Below are the code and all the weights of a small trained network. Each question names an input and a target symbol and asks about switching units off, where a switched-off unit gives its printed mean instead of its output.

import numpy as np


def w(rows, s, z=0):
    codes = np.array(rows[::2]) - 128.0
    scale = np.full(codes.shape[1], s)
    scale[-1] = z or s
    return codes * scale


def norm(h):
    return h / np.sqrt((h * h).mean(-1, keepdims=True) + 1e-5)


def f(y):
    return y / 2 * (1 + np.tanh(0.7978845608 * (y + 0.044715 * y**3)))


def softmax(a):
    e = np.exp(a - a.max(-1, keepdims=True))
    return e / e.sum(-1, keepdims=True)


def log_softmax(a):
    a = a - a.max(-1, keepdims=True)
    return a - np.log(np.exp(a).sum(-1, keepdims=True))


def net(x, mask):
    ids = ['ΠΣΨβγεζημξτφω'.index(c) for c in x.split()]
    T = len(ids)
    res = E[ids] + P[:T]
    u = 0
    for l in range(2):
        r = norm(res)
        for j in range(3):
            rows = slice(2 * j, 2 * j + 2)
            q, k, v = (r @ M[l][rows].T for M in (Q, K, V))
            z = softmax(np.where(np.tri(T) > 0, q @ k.T / 2**0.5, -1e9)) @ v
            o = O[l][rows]
            res = res + np.where(mask[u + j], z, o[:, -1]) @ o[:, :-1]
        u += 3
        y = f(norm(res) @ A[l][:, :-1].T + A[l][:, -1])
        res = res + np.where(mask[u : u + 4], y, B[l][:, -1]) @ B[l][:, :-1]
        u += 4
    return log_softmax(norm(res)[-1] @ U[:, :-1].T + U[:, -1])


Q, K, V, O, A, B = {}, {}, {}, {}, {}, {}
E = w([
[104,62,175,158],'Π',
[109,124,26,222],'Σ',
[117,94,125,132],'Ψ',
[137,51,60,95],'β',
[151,6,149,106],'γ',
[123,98,121,128],'ε',
[122,208,166,122],'ζ',
[23,207,123,160],'η',
[95,79,110,177],'μ',
[128,167,147,62],'ξ',
[120,180,155,115],'τ',
[119,178,13,122],'φ',
[127,77,158,83],'ω',
],0.019)
P = w([
[229,2,151,196],'0',
[131,141,105,93],'1',
[131,142,100,98],'2',
[140,148,105,94],'3',
[131,155,97,89],'4',
[139,149,100,94],'5',
[147,151,89,84],'6',
[138,159,89,90],'7',
[137,154,93,86],'8',
[140,158,91,86],'9',
],0.009)
Q[0] = w([
[146,164,134,53],'L0H0',
[104,80,16,172],'L0H0',
[192,52,17,125],'L0H1',
[196,16,116,142],'L0H1',
[254,7,112,132],'L0H2',
[159,82,231,85],'L0H2',
],0.0099)
K[0] = w([
[130,104,210,32],'L0H0',
[164,83,26,160],'L0H0',
[217,64,133,217],'L0H1',
[179,105,66,147],'L0H1',
[117,190,15,116],'L0H2',
[8,117,112,101],'L0H2',
],0.012)
V[0] = w([
[139,132,201,70],'L0H0',
[237,93,79,86],'L0H0',
[248,52,39,201],'L0H1',
[208,181,89,97],'L0H1',
[206,87,253,162],'L0H2',
[163,149,121,123],'L0H2',
],0.0044)
O[0] = w([
[162,152,134,136,81],'L0H0',
[80,147,62,121,207],'L0H0',
[1,116,115,120,254],'L0H1',
[162,154,143,127,116],'L0H1',
[198,127,87,155,108],'L0H2',
[140,124,131,129,123],'L0H2',
],0.0093,0.003)
A[0] = w([
[74,54,139,99,253],'L0N0',
[119,113,79,148,101],'L0N1',
[114,219,7,169,98],'L0N2',
[57,145,227,11,118],'L0N3',
],0.011,0.0067)
B[0] = w([
[108,253,222,72,246],'L0N0',
[64,143,113,45,143],'L0N1',
[74,238,248,71,188],'L0N2',
[169,228,127,77,173],'L0N3',
],0.0064,0.012)
Q[1] = w([
[81,233,226,8],'L1H0',
[126,51,49,180],'L1H0',
[107,182,175,97],'L1H1',
[120,240,189,58],'L1H1',
[184,131,98,131],'L1H2',
[133,134,84,155],'L1H2',
],0.017)
K[1] = w([
[121,21,96,196],'L1H0',
[156,227,149,88],'L1H0',
[158,43,107,152],'L1H1',
[123,8,94,195],'L1H1',
[187,122,139,138],'L1H2',
[119,110,149,130],'L1H2',
],0.016)
V[1] = w([
[183,157,159,193],'L1H0',
[186,187,149,36],'L1H0',
[112,230,177,125],'L1H1',
[123,153,9,164],'L1H1',
[96,248,96,72],'L1H2',
[97,119,156,123],'L1H2',
],0.011)
O[1] = w([
[216,144,176,190,98],'L1H0',
[193,177,106,57,89],'L1H0',
[79,254,98,150,128],'L1H1',
[154,117,33,179,64],'L1H1',
[167,38,99,186,253],'L1H2',
[183,167,155,117,152],'L1H2',
],0.0082,0.012)
A[1] = w([
[117,145,70,42,36],'L1N0',
[169,13,164,186,108],'L1N1',
[254,167,126,24,241],'L1N2',
[74,234,72,140,1],'L1N3',
],0.0071,0.005)
B[1] = w([
[217,183,204,37,128],'L1N0',
[158,3,72,215,133],'L1N1',
[193,67,31,203,255],'L1N2',
[230,137,225,88,140],'L1N3',
],0.0058,0.0047)
U = w([
[119,106,254,168,73],'Π',
[34,140,56,239,103],'Σ',
[112,122,139,151,253],'Ψ',
[66,33,37,59,91],'β',
[129,37,215,89,80],'γ',
[104,132,116,135,203],'ε',
[169,156,153,204,103],'ζ',
[103,228,210,235,65],'η',
[42,51,160,212,111],'μ',
[178,94,69,107,109],'ξ',
[158,99,129,212,123],'τ',
[84,237,13,111,97],'φ',
[185,190,211,23,46],'ω',
],0.012,0.014)

Each question gives the input, a string of symbols that net reads in full, and the target symbol t.
The units are the heads (2 rows each of Q, K, V and O) and the neurons (one row each of A and B). Each row of codes is followed by its name. A weight is (code - 128) times the scale printed after its matrix; where a second scale follows, it is the last column's (O, A, B and U).
mask holds one flag per unit, layer by layer, with each layer's heads first. A switched-off unit (its flag False) gives its mean, the last column of its rows in O or B, instead of its output. The means were averaged over made-up inputs and are rounded, as every weight is.
A unit's drop is (log p(t) with every unit on - log p(t) with that unit switched off) / (log p(t) with every unit on - log p(t) with every unit switched off).
The circuit of an input: a set's keep is (log p(t) with only the set's units on - log p(t) with every unit switched off) / (log p(t) with every unit on - log p(t) with every unit switched off). Starting from the 12 units with the biggest drops (on a tie, the unit counted first), units are removed one at a time, each time the one whose removal leaves the highest keep (on an exact tie, the one counted first), for as long as the keep stays at least 0.8.
units of the circuit, in order: the units of the circuit, biggest drop first
k most important neurons: the k neurons with the biggest drops, biggest first
k most important neurons of layer l: the k neurons of layer l with the biggest drops, biggest first
heads that matter: for each layer, one digit per head in row order, 1 if its drop is at least 0.15 and else 0, layers parted by /
input ξ φ Ψ, target ξ: units of the circuit, in order	(L1H0; L1N2; L1H2)
input φ ξ φ ξ, target φ: heads that matter	000 / 110
input η Ψ ω ζ ω τ Π η φ η, target η: 2 most important neurons of layer 0	(L0N2; L0N0)
input ω ω ω ε β ω ζ ω, target ω: units of the circuit, in order	(L1H0)
input ξ β γ ξ ζ ξ ω ξ, target ξ: 2 most important neurons	(L0N0; L0N2)
input ω ω Σ γ ω, target ω: 2 most important neurons	(L0N2; L0N0)
input Ψ Ψ β μ τ β τ ξ, target ξ: units of the circuit, in order	(L1N2; L0H1; L0N0)
input ω Σ ζ Ψ γ ε, target ω: heads that matter	001 / 100
input φ Σ τ ζ ξ, target φ: 2 most important neurons of layer 0	(L0N2; L0N3)
input β Ψ ξ Σ μ ω γ, target β: units of the circuit, in order	(L1H0; L0H1)
input ξ β Π ε, target ξ: heads that matter	101 / 110
input ω ζ φ γ, target ω: heads that matter	000 / 100
input ω ζ γ, target ω: units of the circuit, in order	(L0N0; L1H0)
input Σ Ψ μ, target Σ: units of the circuit, in order	(L1H1)
input η Π η τ Π Ψ η Π, target η: units of the circuit, in order	(L1H1; L0N0)
input β ξ ω ξ τ Σ ε, target β: units of the circuit, in order	(L1H1; L1H0; L0H0)
input β ξ γ Π ω φ η ω τ γ, target β: 2 most important neurons	(L0N2; L1N3)
input η γ Π η, target η: 2 most important neurons of layer 0	(L0N0; L0N3)
input ω β Π ω τ φ Π, target ω: 3 most important neurons	(L0N0; L0N2; L0N3)
input φ φ Ψ, target φ: units of the circuit, in order	(L1H1)
